Below are the code and all the weights of a small trained network. Each question names an input and a class and asks about switching units off, where a switched-off unit gives its printed mean instead of its output.

import numpy as np


def w(rows, s, z=0):
    codes = np.array(rows[::2]) - 128.0
    scale = np.full(codes.shape[1], s)
    scale[-1] = z or s
    return codes * scale


def f(y):
    return y / 2 * (1 + np.tanh(0.7978845608 * (y + 0.044715 * y**3)))


def log_softmax(a):
    a = a - a.max(-1, keepdims=True)
    return a - np.log(np.exp(a).sum(-1, keepdims=True))


def net(x, mask):
    res = np.array(x, float).reshape(1, 5) / 4 @ E
    y = f(res @ A[0][:, :-1].T + A[0][:, -1])
    res = res + np.where(mask, y, B[0][:, -1]) @ B[0][:, :-1]
    return log_softmax(res[-1] @ U[:, :-1].T + U[:, -1])


A, B = {}, {}
E = w([
[66,93,17,149],'x0',
[114,101,140,213],'x1',
[134,119,167,138],'x2',
[255,62,94,116],'x3',
[161,189,133,195],'x4',
],0.0084)
A[0] = w([
[201,97,150,233,139],'n0',
[95,199,127,116,148],'n1',
[45,154,163,117,252],'n2',
[254,89,165,151,216],'n3',
[129,95,238,149,219],'n4',
[175,113,136,133,209],'n5',
[110,56,78,125,165],'n6',
[131,170,132,111,221],'n7',
[114,32,44,159,155],'n8',
[22,178,150,197,176],'n9',
[132,145,103,228,237],'n10',
[176,113,99,13,208],'n11',
[40,163,88,181,244],'n12',
],0.0095,0.0036)
B[0] = w([
[53,76,124,255,198],'n0',
[104,159,139,124,163],'n1',
[152,157,200,114,219],'n2',
[167,147,142,196,254],'n3',
[156,165,133,198,211],'n4',
[161,183,104,174,176],'n5',
[126,49,35,75,179],'n6',
[166,166,144,129,162],'n7',
[75,79,28,99,206],'n8',
[181,210,152,39,241],'n9',
[112,184,69,141,197],'n10',
[189,137,131,57,224],'n11',
[143,170,113,62,230],'n12',
],0.0072,0.0078)
U = w([
[177,146,201,164,176],'0',
[218,254,160,70,153],'1',
[139,36,114,29,173],'2',
[100,128,181,219,75],'3',
[84,173,47,199,145],'4',
[36,144,178,71,96],'5',
[81,87,186,127,3],'6',
[141,159,213,100,114],'7',
],0.0083,0.0063)

Each question gives the input, the list of numbers given to net, and the class t.
The units are the neurons (one row each of A and B). Each row of codes is followed by its name. A weight is (code - 128) times the scale printed after its matrix; where a second scale follows, it is the last column's (A, B and U).
mask holds one flag per neuron, in row order. A switched-off neuron (its flag False) gives its mean, the last column of its row in B, instead of its output. The means were averaged over made-up inputs and are rounded, as every weight is.
A unit's drop is (log p(t) with every unit on - log p(t) with that unit switched off) / (log p(t) with every unit on - log p(t) with every unit switched off).
The circuit of an input: a set's keep is (log p(t) with only the set's units on - log p(t) with every unit switched off) / (log p(t) with every unit on - log p(t) with every unit switched off). Starting from the 12 units with the biggest drops (on a tie, the unit counted first), units are removed one at a time, each time the one whose removal leaves the highest keep (on an exact tie, the one counted first), for as long as the keep stays at least 0.8.
circuit, biggest first: the units of the circuit, biggest drop first
most important unit: the unit with the biggest drop
k most important neurons: the k neurons with the biggest drops, biggest first
drop when u is switched off: that unit's drop, to one decimal
input [-6,4,-6,4,-6], class 0: most important unit -> n9
input [-2,4,-2,2,4], class 4: circuit, biggest first -> n2, n0
input [0,4,-3,-5,-4], class 1: circuit, biggest first -> n9, n0
input [-4,3,-1,1,4], class 4: circuit, biggest first -> n0, n9
input [3,-3,-2,3,8], class 4: circuit, biggest first -> n9, n2
input [6,-4,3,-5,1], class 1: 3 most important neurons -> n9, n12, n0
input [-5,-3,0,7,8], class 0: circuit, biggest first -> n0, n3
input [-2,-4,7,5,-1], class 0: 2 most important neurons -> n9, n12
input [-4,7,-3,4,-5], class 4: circuit, biggest first -> n2, n9, n0
input [0,-2,3,6,0], class 0: 3 most important neurons -> n3, n9, n12
input [3,7,1,-3,-7], class 2: 2 most important neurons -> n6, n8
input [-3,1,-3,5,2], class 0: 2 most important neurons -> n8, n3
input [-7,-1,-1,3,6], class 3: 2 most important neurons -> n0, n9
input [-5,8,6,3,2], class 3: most important unit -> n0
input [0,8,-1,-4,6], class 1: 2 most important neurons -> n9, n12
input [4,-4,4,1,0], class 2: drop when n4 is switched off -> 0.1
input [3,-6,-1,5,1], class 2: drop when n0 is switched off -> 0.0
input [-1,2,1,-8,-6], class 1: drop when n9 is switched off -> 0.4
